Each name stands for a flat space through zero: a line, a plane or more. A row that begins with a name and a colon came from that space; any other row is followed by the name of the space it lies nearest, among the names in its block.
fh-cr: [-81  62  -6 -14 -33 -55   2  28 -55 -28 -29 -11 -29 -24 -66   4   5  41
   6  30 -27]
qb-cc: [-35  11 -18 -17  11 -32 -12 -27  -9   6 -10  -4   3 -13  -2  25 -20  -9
  23  -7 -25]
jp-ms: [-62  60  -3   0 -35  44  29  13   7  -3 -28  28  31 -20  58 -22  16  22
  11 -18 -15]
jp-ms: [-25  20  13  12  -4 -26 -10   6 -38  29  -8  11 -16  36   1 -10  34  33
 -42  39  11]
jd-rc: [  5 -12  11  40 -17  53  -4  -1  -6  20  23  -6  75  17  22 -10  11  14
  -2  -4 -13]
qb-cc: [-53  23 -39 -41   5 -13 -10 -23   1  14 -23  21  23 -19  29  21  -8 -12
  25 -23  -9]
fh-cr: [-15  -6 -10   2   4 -14 -17 -10  -4   6  -8  -6  23  -3 -23   1  12  -7
   3   1  10]
qb-cc: [ -9  -8 -24 -37  30 -32  -6 -31 -11  39  -4  31  -9  41  48  19   3 -10
  -7  17   8]
fg-qr: [ 27 -15 -20 -33  -6   9 -43  18  19  -5  -4  35 -34 -17  -7  32 -17 -13
 -35 -18  15]
jd-rc: [-17  23   2   2 -18 -30 -51  18 -19 -25  -3 -34 -46 -70 -82  36 -41  11
  -7 -27 -32]
jd-rc: [ 22 -23  -9 -12  31 -10 -21 -23  11  30   4   6  -6   9  21   9   1 -20
 -11 -14  24]
jp-ms: [-36  25  41  61   1  -2   1 -34  38  20 -52  14  -2   7  33 -41  52  -7
 -30  11  21]
jd-rc: [ 15  15 -19 -25   1  25 -33  31 -19  11  29 -31  -7 -67 -15  16 -29  12
   1 -74  12]
jp-ms: [  4 -31   0  12 -29   0  41  12  21 -67 -12   5  40  27 -60 -17  15 -16
  35  58 -10]
jd-rc: [-38  12  -1  -8  20 -63  -7 -41 -15  18 -20  11 -31  25  11  24  -9  -4
  -1  33 -29]
jp-ms: [ 12  -6 -11 -18   2 -22 -41  22 -30  14   9   0 -29  -2 -38  16   4  14
 -37   2  24]
jp-ms: [-14  33   7  -3   1  20  31   2 -16  18  12  -2  -2   2  60  -9  -8  23
  11 -14 -19]
qb-cc: [-32  22 -26 -24 -10  31  17   6   3   4  -7  13  45 -17  35 -10   8   1
  27 -28   6]
qb-cc: [-39  21  -5   8 -16  13   5 -15   1  -8  -5  -5  37 -21  12  13 -22   1
  33 -14 -47]
fh-cr: [-21  15  -6 -15 -32  10  17  16  19 -36 -27  44 -11   6   8   6  -2   1
  -2  26 -20]
fg-qr: [  5  12  -5 -15 -17 -14 -26  53 -48  -4  14 -13 -30 -12 -63   1  11  36
 -34   5  25]
fg-qr: [-31  16  15  31 -35  16  -4   1  39 -36 -42  18   9 -24 -20  -9  11  -9
  -4   7 -14]
jp-ms: [ 13 -42  -5   8  50 -62 -16 -57   4   3  11 -60   9 -15 -56  19 -27 -43
  49 -10  -9]
jp-ms: [ 43 -15  -1 -12  -8  49  24  16  28 -20  21  16  -2   0  38   4 -26  -9
  10 -16 -11]
fg-qr: [ 72 -37  -9 -15  -2  54 -46  33  51   1   2  34 -23 -25   3   1   9 -25
 -55 -44  67]
fg-qr: [ 14 -17  -6 -10 -15   7   3   1  47 -50 -18  18 -15 -22 -21  18 -27 -31
  16  -1 -19]
jd-rc: [-23  28  14  12 -18   3   3   9 -27  14   1  15 -11  22  26   2   4  34
 -24  23 -26]
fh-cr: [ 19 -30 -22 -26  19  -3 -38 -26  29  22  -7  37  -7  10  29  32 -11 -32
 -21 -10  12]
jd-rc: [ -9  -9  -4   5  14 -22 -22 -26   3   7  -4 -15   8 -13 -17  16 -12 -16
  11 -10 -10]
jd-rc: [ 12   0  -6 -33  14 -47  -9   5   4 -12 -16  16 -79  -1 -19  15  -8  -9
 -21  14  16]
jp-ms: [-31  42  -7 -15 -28   6   1  48 -26 -13 -12   1 -12 -29 -27 -18  22  33
 -14  -9  22]
fg-qr: [ 54 -20  12 -10  17 -38  23  39 -13 -37  15 -43 -65  -7 -83 -29  13   1
   0  15  53]
jd-rc: [  8   3  11   0 -23 -24 -12  29  -1 -42 -13   7 -59 -10 -61  12  -9   8
 -25  28  -9]
fh-cr: [ 25  -2  30  30   9 -17 -11   3  15 -14  -5 -31 -49 -29 -43 -12   0  -6
 -15 -10  15]
fh-cr: [ -9  27  14   3 -12  15  43  11   4 -18  -4   4 -15  -1  30 -17  -3  13
  14   4 -17]
jd-rc: [  6  15 -36 -78  13 -12  57  32  -9 -25   3  10 -37  -5  17 -12  -5  -1
  37  -8  30]
fh-cr: [  7  -4  -7 -20   3  10  25  -4  18  -4  -6  32  -7  24  44  -1   1  -9
   3  12   1]
qb-cc: [ 21  -6  13  10   3  13 -15   3   3  28   2  26 -20  30  35  -3  16   9
 -47  11  18]
fg-qr: [-13   3 -15 -19  -8 -13  27   9 -47 -19  33 -28  24   8 -23  19 -34  20
  48  16 -50]
qb-cc: [-26  -5 -27 -25   9  -1  10 -39   6   7   3  13  41   9  44  32 -34 -19
  45  -5 -48]
qb-cc: [-13   2  -5 -10  26 -37  57 -11 -53   5  31 -52  28  28 -10 -19   0  16
  61  23 -13]
qb-cc: [ 13   1 -26 -39   5   7  32  45  -6 -22   2 -21   9 -26 -39 -45  36  -1
  25 -24  76]
fg-qr: [ 40 -12   0 -23  36 -25 -45  -9  24  27  -8  16 -85 -16  14  19  -9 -22
 -49 -29  42]
fh-cr: [-34  27  21  34   0 -33 -13  -9   4 -14 -29 -40 -18 -49 -58 -17  11  -2
   6 -15   5]
fg-qr: [-15  26  10   0   2 -44  -8  17 -48   0   9 -36 -44 -16 -48   4  -8  30
  -6   7  -9]
fh-cr: [ 34   2  14   0  35  -8   4   0 -38  40  45 -43 -31   1  23  -2 -17  20
  -3 -26   5]
jp-ms: [ -5  -4  11  14   7 -11  -4 -21 -11  29   1  17   1  44  32   5  10   8
 -22  31 -11]
fg-qr: [  9  -8  13  16 -10   7   0  -8  64 -43 -35  14 -25 -29 -16  -2  -7 -35
   2  -6  -1]
qb-cc: [  6   0  -4 -14  30 -37  26   6 -46  17  23 -42  -7  15 -21 -24  18  15
  19   8  31]
fh-cr: [-25  29  15  12  11 -52  -1   6 -38   0  -5 -48 -36 -25 -56 -15  10  20
   3   1   9]
[ 31 -17 -14 -12  -2  43  -6  14  28 -11  13  -3  21 -33   3   2 -14 -18
  13 -45  15]  qb-cc
[-15   7  -4  11  19  14  -9 -28   7  32   3 -21  40 -24  30  -6   0 -10
  20 -44   4]  jd-rc
[-50  22  -2  10 -22 -32 -19   2   0 -27 -39  -4  -2 -30 -63   0  14  -1
   0  12  -4]  fh-cr
[  1  35   8   0 -39  26 -14  60 -22 -28  11 -15 -33 -53 -41   3 -17  36
 -18 -27 -10]  jd-rc
[ 25 -30  -5  -9  11 -20 -22  -7   2   4   5  11 -18  21 -16  20  -6 -12
 -19  18   6]  jd-rc
[-14 -15 -15  -6   0 -11   6 -20   3 -14  -1  -5  36   4 -15  13 -13 -16
  36   9 -23]  jp-ms
[ -2   3  13  10  23 -50 -17 -14 -33  19  10 -34 -34   1 -31   8  -6  10
  -8   9  -5]  qb-cc
[ 52 -46  -9 -14  10  -4  -4   4  10 -23  25 -12  -6   3 -36  18 -26 -22
  14   3  -1]  jp-ms
[-10  12 -35 -51  15 -33   1  32 -10 -13 -19 -16 -21 -41 -58 -27  33  -8
  12 -26  79]  qb-cc
[  6 -16 -31 -38 -27   8  -2  34 -11 -31   6  26  15  12 -34  18  -6   4
   2  23  -2]  fg-qr
[ 42  -3  38  32  24  30  13 -21  37  27   7   4 -36   9  77 -17  -3  -9
 -23 -22   7]  jp-ms
[ 11   9  25  19   2 -22  -6   2  23 -31 -16 -25 -60 -44 -43  -2 -16 -11
  -2 -14  -2]  fg-qr
[ 28 -48  -8  12  46 -37 -78 -43  17  41  -2 -25   3 -20 -44  19   6 -41
 -24 -32  46]  fh-cr
[-31  38  27  23  20 -39  39 -10 -46  21   6 -46 -17  11   6 -33  18  31
  17  15  -4]  jp-ms
[-18  14   2   4  34 -13  -9 -35 -30  72  11  -2  10  29  68  -1  13  14
 -14  -8   5]  fg-qr
[-39  24  -1  15 -35  20  -2  21 -31  -2   2  -2  47   0 -15  -5  12  32
   0  11 -20]  fg-qr
[  0  14  -6 -15  29 -45 -32  13 -34  23   4 -44 -43 -40 -53  -9  14   9
 -15 -33  52]  qb-cc
[  6  28  32  28  -2  11   3   5   5  -5   5 -30 -41 -42   5  -6 -23  12
  -2 -33 -20]  fh-cr
[-34  36 -17 -24  14 -13 -60  -3 -13  61 -25  25 -31 -26  33  10  22  11
 -55 -41  43]  qb-cc
[-24  12   4  23 -19  14  21  17 -36  -5  16 -34  60   1 -30 -24  17  27
  26   8  -9]  fh-cr
[ 21  -3  22  29  11  18  16  -9  14  -2  15 -36   4 -22   6 -16 -11  -7
  20 -28  -5]  fg-qr

Each name stands for a flat space through zero: a line, a plane or more. A row that begins with a name and a colon came from that space; any other row is followed by the name of the space it lies nearest, among the names in its block.
tcrl: [-25  -2 -14 -12  -2  14 -71 -16  -7 -37  30 -27 -13 -13 -32  19   4   3
   7 -41  32]
ddjh: [ 31   7   7 -17  36 -20  53 -40   0  -6  18  30  -8 -22   2  14  -9  25
  -1  21 -11]
zrnl: [  2 -10   9  -2  10   2   1  -5  11   8   1  -5   0  -2  -6   0   0  -3
   0  11 -20]
tjfc: [-19 -21 -19  32 -20 -31  24  29  12  41  -6   2 -16  23  62 -43   5 -30
 -25  14 -43]
tjfc: [ 13  29   4  -9  11  50  -5   3 -19 -12 -20   9 -26  -2 -31  36 -11  12
 -10  -7  23]
tjfc: [ 12  46  28   1  -7  16  39   1  15 -28  14  47  10  13 -36  -4 -15  23
  15  29  21]
sltm: [  8  30  12 -12 -19  16  26  27 -18  26 -70   6  32  23  56   5   7   8
 -20  -4 -36]
tcrl: [ 29  38 -29  50   0   2  86  18 -19 -18  39  69 -24   6 -53   4 -36   3
   6   9  56]
zrnl: [ 27  19   1  15   0  52   3  31 -10  17 -39 -25  -7   5 -82  20 -12 -18
  22   7  23]
ddjh: [ -4 -22 -20  22  12   9  16  14 -18  15   6  22 -11   3  28  18 -10  -9
 -34 -18 -27]
sltm: [ -4   8   5   1  -3 -16  12 -13   6 -32  42  30  28  -1 -10  -1  -6  18
  13  -6  13]
tcrl: [-15 -41  -9   2  20 -36 -10 -26  28  14  37 -16 -36 -12  18 -23   6 -15
  -9  18 -36]
pfls: [-15  -5  31  14   0  82 -38  35 -23 -46   4  75 -26   7   4  35 -15  19
 -37  -1 102]
ddjh: [  8 -58 -25   1  38   1   1   0 -29  55 -35 -20 -26 -17  67  29   5 -20
 -50 -20 -58]
zrnl: [  4   5  22 -28 -12 -16 -10  -4  -2  -2 -39  -1   0  -5  56 -21  20  15
  -1  22  44]
pfls: [-18 -24 -21  14 -17 -29  -8  13  -4  15   4 -16  26   7  34 -15   9 -17
  -2 -24 -26]
zrnl: [ -26    9    8   34  -26   28  -45   22   45  -23   45  -19  -36   18
 -106  -34  -10  -28   36   28   46]
zrnl: [-17  15  -1  -4 -26 -19 -18   1   0 -24   6  10  -8   5  29 -25  10   9
   2   0  50]
sltm: [  4  30 -12  -6 -24  -8  -5  11 -12   5 -38 -20 -24   4  14 -19  11  -3
   6   4  44]
tjfc: [ -4 -14  -7  19  -8   6   5  21  -7  10   5  -7  61  11 -18  15  -6 -12
  10 -33 -44]
zrnl: [ 33 -48 -15  10  29  35  13  28 -61  39 -52  -7  57 -15  14  68  -7 -11
 -17 -51 -20]
pfls: [ -3  36 -18   3 -15  23 -13  12 -25 -22 -10  10 -37   4  -8  10  -5   7
  -9 -17  62]
sltm: [-20  -7  -1  -8   2   9 -51 -17   7 -34  39 -12  -2 -10 -36  11   0   5
  12 -22  19]
tjfc: [  1  54 -13  -4  -4  38   8   7 -15  -4 -21   5 -34  14 -17  23 -11   7
 -19 -15 -15]
sltm: [-30 -10   6 -23   2  47 -90  -3  -2 -14  -6 -45  -3  -3 -24  32   9  -3
  -7 -40 -15]
zrnl: [ 40   0 -20   8  33  -2  60 -11 -19  23  -2   2  13 -14 -35  33 -17  -2
   6  -8 -38]
pfls: [-12  -4   1 -22  22  15 -27 -21  -7  -7  -5  13 -71 -12  49  13   5  13
 -46   5  12]
ddjh: [ 10 -12 -42   6  22 -11  12  -9 -23  29  -8 -24 -42 -14  11  16  -2 -16
 -20 -20 -27]
tcrl: [ -6  33 -45   5 -33  -5  -4  22 -56 -16 -19  -2  37   7  23  22   1   6
  -1 -74  31]
pfls: [  5   3  21   1   9  25   3   0   9 -11   9  21  -1   1 -25  10  -9   8
   1  16   7]
tcrl: [-34 -25 -26   3 -33 -42 -53   6   5   6  12 -61  46   5  12 -25  21 -24
  23 -45 -27]
zrnl: [-32 -66  39  -6 -23 -24 -78  10  24 -18   7  -5  16  -8  55 -48  31  -5
  11  29  90]
tcrl: [ 12  44 -13 -13 -19  10   6   8 -37 -18 -26  -5  52   3 -14  30  -2  18
  17 -48  16]
tjfc: [  3 -30  -3   5  10  16 -19  10 -16   8  -7 -14  23  -8 -11  24  -1 -10
   1 -22   0]
ddjh: [  3   5 -39   7   1 -23   2 -16 -35 -40  45  17  13 -20 -17  22  -8  14
  13 -49  57]
pfls: [ -8 -22  19  17  -7  11  -5  20   8  -8  14  24  25   8  -3  -5  -4  -3
   3   9  19]
pfls: [-15  11  25   6  16  81 -22  12  -5 -34  19  55 -28  10 -27  46 -22  17
 -36  -6  12]
tcrl: [ -9  -4   1  21 -12  11 -12  17  10 -10  19   5  -6   8 -32 -12  -6 -11
  11   7  30]
tjfc: [  7 -28  -2  16  12  40   6  32 -21  37 -33  -6  37   9   2  38  -8 -18
 -20 -27 -60]
ddjh: [ 22  19  22 -29  15 -19  16 -38  18 -17   9   0   2 -18 -24  -6   3  23
  27  30  15]
sltm: [-17  -4 -16   7   0   5 -26  -5  -5 -22  36  -2   2  -3 -25  14  -6  -1
   2 -31   3]
tjfc: [ 25  -5  43 -37  31  11   0 -35   8 -19  -2   8  29 -24 -22  25   1  30
  18  20   9]
ddjh: [ -2 -32  23   4  27  13  10  -9   8 -10  31  46   5  -6  14  17 -10  12
 -21  12 -12]
pfls: [ 19  10  30 -12   7 -19  17 -22  33 -10   6  10 -44 -12 -19 -39   5  10
  23  73  62]
sltm: [ 10   8  22  -5  -3 -12  32   0  15  12 -15  12  19   8  18 -17   2   6
   4  29 -23]
tcrl: [  7  -4  16  28  -9  -2  29  19  29  10  14  11  11  14 -40 -29  -9 -16
  24  40   1]
sltm: [-11  53   8 -16 -41 -24   0  -2  12 -27  -4  -2  23  16   5 -33  10  17
  26   3  23]
tjfc: [  12  -37   22  -22   33   -4   24   -9    9   61  -52  -11    1   -2
   79    6   12   -4  -40   26 -104]
ddjh: [-11  -2  22  11  -5  11   3   4   6 -40  43  55  33   6  -8   5 -11  19
   3  -1  30]
pfls: [ -9 -21  12  12   2 -16  11  -2  34  11  30  -3  28   9 -15 -18  -3 -12
  12  16 -59]
ddjh: [-23  -9 -17  11 -20  -4 -50   2 -21 -60  57  12  35 -10 -31  12  -2   9
  24 -52  86]
zrnl: [ 31   6 -24  19  28   2  55  -8  -9  15  19   2   3  -9 -61  27 -23  -8
  11  -8 -39]
sltm: [-28   4 -24   4 -13   4 -54  -5   4 -21  31 -35 -20   0 -41   0   1 -12
  11 -32   9]
tcrl: [-10  11 -15  22 -17  31 -11  32 -28 -18  -4  31 -26  10   6  10  -9  -1
 -20 -18  65]
[-27 -32  29 -14 -20  13 -84  10  12 -21  -2 -31  35  -2  -6  -9  20  -4
  21  -8  44]  ddjh
[ -6  17 -24 -16   3   8 -32 -14 -17  -6 -12 -28 -49 -10   1  13   5   1
 -12 -22  16]  tjfc
[ 27  26  -4 -36  32  -7  29 -45 -16  -8  -3   2   1 -22  -1  35  -4  30
  -3 -13 -29]  tcrl
[  3 -16 -36  43  13 -44  51 -11  15   3  70  26 -43  -5 -22 -27 -18 -18
   2  18   0]  tcrl
[ 25  53  33 -39  26  45  32 -22   0   0 -37  18  -3   3 -12  40 -10  33
 -16  14 -56]  tjfc
[ -3 -18  11   3   1 -18   4  -4  20   7  12  -1   8   0   6 -19   4  -5
   7  20 -13]  pfls
[-11  33  -8 -15 -14 -33   5 -23  15 -15  20 -11   5   5   1 -19   5  11
  14  -6 -25]  tjfc
[-15  -5 -14  -7  12 -10  10 -15 -11   2  15  16  11   2  51  20  -2  11
 -34 -34 -69]  zrnl
[-26 -10  -9   3 -44 -13 -44  33  -8  12 -30 -42  57  18  31 -18  20 -18
  12 -37  -9]  tcrl
[-13 -24 -18  15   7  10  -9   9 -18   2  17   7  21   2  11  27  -7  -7
 -19 -41 -34]  zrnl
[-23 -15  15  14   0  14 -13   6  23 -11  33  26 -16  11   1 -10  -6  -3
 -16  15  -9]  pfls
[  4   9  19 -18  -9  -3  -9  -2  11   5 -26 -20  13   2   2 -14  11   3
  15  17   2]  ddjh
[ 11  23  25 -19   3  -4   9 -24  13 -33  23  14  35  -7 -38   6  -4  26
  30   8  13]  tjfc
[ 43  28   8 -17  18  -6  51 -16   0  20 -35  -7 -11 -10 -20   2  -3   9
  15  34  -6]  zrnl
[-25   2 -13  -2  -7   3 -16   2 -13  -8   7  12   7  10  44  13   1   6
 -30 -37 -32]  zrnl
[-29   6 -20  16 -11 -14  -8  -6  10 -24  55  16  -9   9  -4 -10  -7  -1
  -6 -20 -13]  zrnl
[-14  12  -8   9 -13  18 -19  14 -11 -19   4  19 -31   6   7   0  -3   2
 -15  -7  48]  pfls
[-23  19 -32  18 -30 -28  -7   7   3 -11  25  -9 -18  12   0 -30   2 -11
   7 -15  16]  tjfc
[  6  12  12 -17   8  -2   2 -18   7  -9  -3   7 -26  -8   6  -5   3  13
  -2  22  18]  tjfc
[  2  24   7  -5 -13   6  24  11 -19  -9 -16  32  44  13  34  15  -3  20
 -10 -21 -11]  sltm
[-19 -20  34   9  22  54 -13   4  21 -14  35  43   2  11 -18  28 -18   7
 -28   7 -45]  pfls
[ -2 -11 -11  12 -30 -46  27  25   1  40 -30 -24  60  19  49 -34  14 -20
  11  -7 -51]  tcrl
[ 25  69 -12 -32 -39 -34  15   0  -3  26 -81 -72   9   8  -5 -35  23  -3
  43  10   4]  ddjh
[ 29  94 -19 -21   7   6  36 -36  11 -11  -2 -28 -61  -3 -93   4 -14  12
  29  17 -11]  pfls
[ 16 -45  41   5  10 -12   2  -5  17 -24  34  27  61 -18 -31  -7  -1  10
  40  29  60]  tjfc
[-22   3 -57  17   1 -30  26 -11 -40 -21  56  41  22   2  51  31 -14  13
 -36 -80 -47]  zrnl
[ 21 -38  46 -29  32 -15   0 -33  18  -4   2   9  21 -28  12  -1  10  19
  14  42  19]  tjfc
[  6   2  -3 -49  39 -19 -22 -69   5 -17  26 -35  -5 -34 -19  30   6  23
   9 -21 -44]  tcrl
[-41 -56  -2  19  -7 -35 -40  -6  21 -26  74  15  14  -4  24 -26   6  -8
   0 -10  16]  zrnl

Each name stands for a flat space through zero: a line, a plane or more. A row that begins with a name and a colon came from that space; any other row is followed by the name of the space it lies nearest, among the names in its block.
zl-zq: [-10  30  27  20  12  -1  14 -18   6  10  -1 -19  -3  11 -39   9   7  -5
  -6 -24  36]
rh-rg: [-25 -41 -25   2 -40   1 -15   5   4  -3  26 -12  -9  -6  29  11  19  16
  26 -29 -29]
zl-zq: [ 15  -7   1 -20  35  32 -18  10  20  10  27  11 -15  20  33 -10 -19  18
 -29  52  22]
gs-gp: [ 15  33 -15   6  -4  31 -33 -50  60  24  -3  37  -4  34  -2 -27  57 -33
  -7  28 -16]
rh-rg: [-29 -38   5  12   6  16 -10  29   0   3  59 -33 -43 -12  19  28 -28  46
  12 -22  22]
gs-gp: [-40   7  38  11 -10   4   1   8  22 -21  42 -39  -8   1 -35 -10  -6 -19
  -2 -58  49]
gs-gp: [-20  -6   8  17  -4  -6  13  -1 -10   1  16 -33   5  13  -1  44   0  25
  13 -33  34]
zl-zq: [ -6  -7  27  12  39  -8  32 -19 -25  45 -21 -25  17  38 -38  33  19  30
 -33 -12  24]
gs-gp: [   1    5   20  -58   -3   10   -9   25   11  -32   -3   27    0  -19
    2 -116  -31  -57  -54   39  -25]
dn-qg: [ 25 -16 -14 -49  16   4   0   7  10  10 -15  19  10  11  33 -47  -4   3
 -42  50 -19]
gs-gp: [-22  64 -26   0 -62  10  16 -82  26  14 -11 -22   8  59  54  13  53  15
  10  -4  32]
dn-qg: [ 12  -7  10  12  16  -8  -7  -1  14   0 -11  10  37  14 -45  13  28 -30
   1 -20   2]
rh-rg: [ -8  55   0  16 -45 -20  12 -19   0 -39 -16  -6  13 -16 -10   3   1 -35
  38 -32  17]
dn-qg: [-11 -28   1  21  13  -6  11   5 -16  20  13 -29  -1  11  -3  58   4  45
  11 -27  19]
rh-rg: [ 10  31   2  -7   4 -13  20  -7  19  -5  -5 -21  -1  -2   0  -2 -10   6
  -2 -11  41]
rh-rg: [-18  18  41  -1  33   7  31 -13 -37  38 -19 -12 -37  -1 -34 -36 -22  17
 -53  18  -1]
dn-qg: [  3 -25  18  23  31   0 -12  13  18   5  20  -8  24  17 -44  42  18  -6
   5 -32  28]
dn-qg: [-19  27  27   6  -6   1  16   9 -54 -20 -10   2 -19 -24  -5 -16 -46  -9
  -4  16  -3]
dn-qg: [ -3  -8 -10 -13  -5  10  -6   8   5  -1  18  -4 -20  -5  33  -9 -15  18
  -2  14   0]
gs-gp: [  8  18  -4 -22 -12  -2   2   1   0 -14 -16  16  -4 -15  12 -46 -13 -21
 -11  23 -18]
rh-rg: [  7   4 -13 -11 -11  -8   5 -11  10   1 -12   0  15   9  11  -5  15  -2
  -1  -1  -2]
rh-rg: [  1  21  13  24  -2  12 -18   6 -18 -33   4  23  19   3  -9  28 -14 -32
  24  12  13]
gs-gp: [ 18 107 -16  18 -40  -5   5 -49  27 -24 -31  19 -20 -23   5 -20   3 -39
  39   9  12]
dn-qg: [-21  93   1  27 -26  -4  41 -61   3  27 -13 -39 -76 -20   6  -5  -9  37
  15 -16  33]
zl-zq: [ 23  47   6  -4  35   9  19 -31  13  28 -15  -7  -6  32  11  10  -4  26
 -27  37  49]
zl-zq: [-19  -1  12  -1   3  35 -16  14 -17 -19  41  -1 -13  18  44  18 -37  17
  -2  34  31]
dn-qg: [ -4   9  -2  -2   1  -5  22 -11 -19  17 -12 -14 -16   0  13   5  -9  30
  -8   7   3]
rh-rg: [  3   3  10  20   7   2 -14  19  -3 -19  10  11  -8 -25 -23   9 -17 -19
  21  -7  -1]
zl-zq: [  9  28 -14  -1 -15 -12  11 -24  24   5 -15  -7  -1  -1   1  -6  18  -2
   9 -13   7]
rh-rg: [ -6 -54 -20   4  -1  15 -31  33  19 -10  55 -10  -7   1  37  42  -5  30
  28 -11   9]
dn-qg: [ 26 -58  -8 -20  39   9 -29  26  47  10  25   9  37  30  -3   9  25  -1
 -20   4   9]
zl-zq: [-11 -37   5  -7  21  10   5  -3  -4  32  13 -18   8  38   9  19  15  36
 -28   2  11]
gs-gp: [  4  -1  -2  22   5  20 -38 -17  59  20  17  24 -23  -4 -44 -25  46 -35
   6 -16 -28]
gs-gp: [-15  61  16 -12 -34 -12  25  -7  -7 -43  -6 -19  -2 -15  12 -29 -36 -22
   4  -9  40]
zl-zq: [  7  46  29   5  32  39 -23   9  26 -21  36  14 -32  -2   1 -18 -45 -19
 -12  42  52]
zl-zq: [  4 -48  -4 -14  20   2  -7  11  11  25   6   0   6  11  -6  -9  19  13
 -23  -1 -21]
[  6  33  -5   5 -21  -4 -11   0  24 -29   2  11 -13 -31  -8 -25  -8 -35
  24 -10  -2]  zl-zq
[ 18  22 -13   3  -2 -14  18  -2 -30  -8 -26   4   6 -10  22  27 -21  16
  17  20   5]  gs-gp
[ 44  13 -19 -11  21  12 -21  -5  10   8 -30  57   1  -7   6 -30   4 -25
 -10  64 -43]  gs-gp
[-19 -55  14   2  13   4  -3  24 -38   9  10  -4  14  10  -9  19  -2  14
 -13  -5 -19]  zl-zq
[-27   5  10  30  -1 -10  34  -9 -50  20   0 -40 -29  -5   2  53 -20  57
  15 -23  20]  dn-qg
[ 17  49   2  -4  21   0  20 -39  45  37 -13 -15 -25  13 -12 -22  17  14
 -25   4  33]  dn-qg
[-43   4  11  17 -45  17 -27  11  20 -43  55 -14 -20 -15   3  -6  -9 -27
  33 -42  18]  zl-zq
[ 32 -18 -12 -16  33 -34  41 -28 -15  56 -67  -5  52  40 -21  20  48  28
 -37   4 -14]  dn-qg
[-10 -30  12 -20   7  -3   7  26 -20  -7   8 -11   8  -1   5 -11 -20   8
 -21   0   1]  gs-gp
[  9  -3 -11 -10   2  -5   6  -8   6  13 -12   0   7   8   7  -3  13   8
  -8   5  -6]  dn-qg
[-25  82  -4  30 -36  -6  38 -56  -5  21 -11 -37 -72 -22  12   4  -7  38
  26 -22  24]  dn-qg
[-22  42  -8  -5 -51   0   6 -38  29  -7   0 -13 -15   1  11 -37  23 -19
   7 -23   3]  gs-gp
[ 27 -11 -41 -17 -11   9 -38 -16  99   7  22  13  12  19  17 -18  59 -19
  10 -10  -3]  dn-qg
[ -4 -27  40   2  51  26 -19  25  11   0  36  -2  22  36 -30  14  -7 -10
 -32   6  43]  gs-gp
[ 13  30  -2  -5  11   6   0 -21  46  14   5  -7 -13  11  -1 -15  12   1
 -11   2  29]  zl-zq
[  2  -7   1  -7  13  11  -6  -1  18  12  13  -4  -5  14   6  -4   4  10
 -15   8  11]  zl-zq
[ 37 -47 -45 -17   1  -9 -30  22  49  -4   9  19  26  -3  22   9  28  -3
  20  -3 -24]  rh-rg
[ -3   3  16  17  14   9 -15   4  22  -1  19   1  -6  -1 -33   2   6 -18
   4 -16  14]  gs-gp
[-51 -60   8  15 -40  -4 -13  26 -27 -21  31 -17  10 -10 -14  14  11 -10
  24 -59 -32]  zl-zq
[  8   9  12  38  26   3  -6   1   3   3  12  -5   3   7 -27  59  -1   8
  24 -14  36]  gs-gp
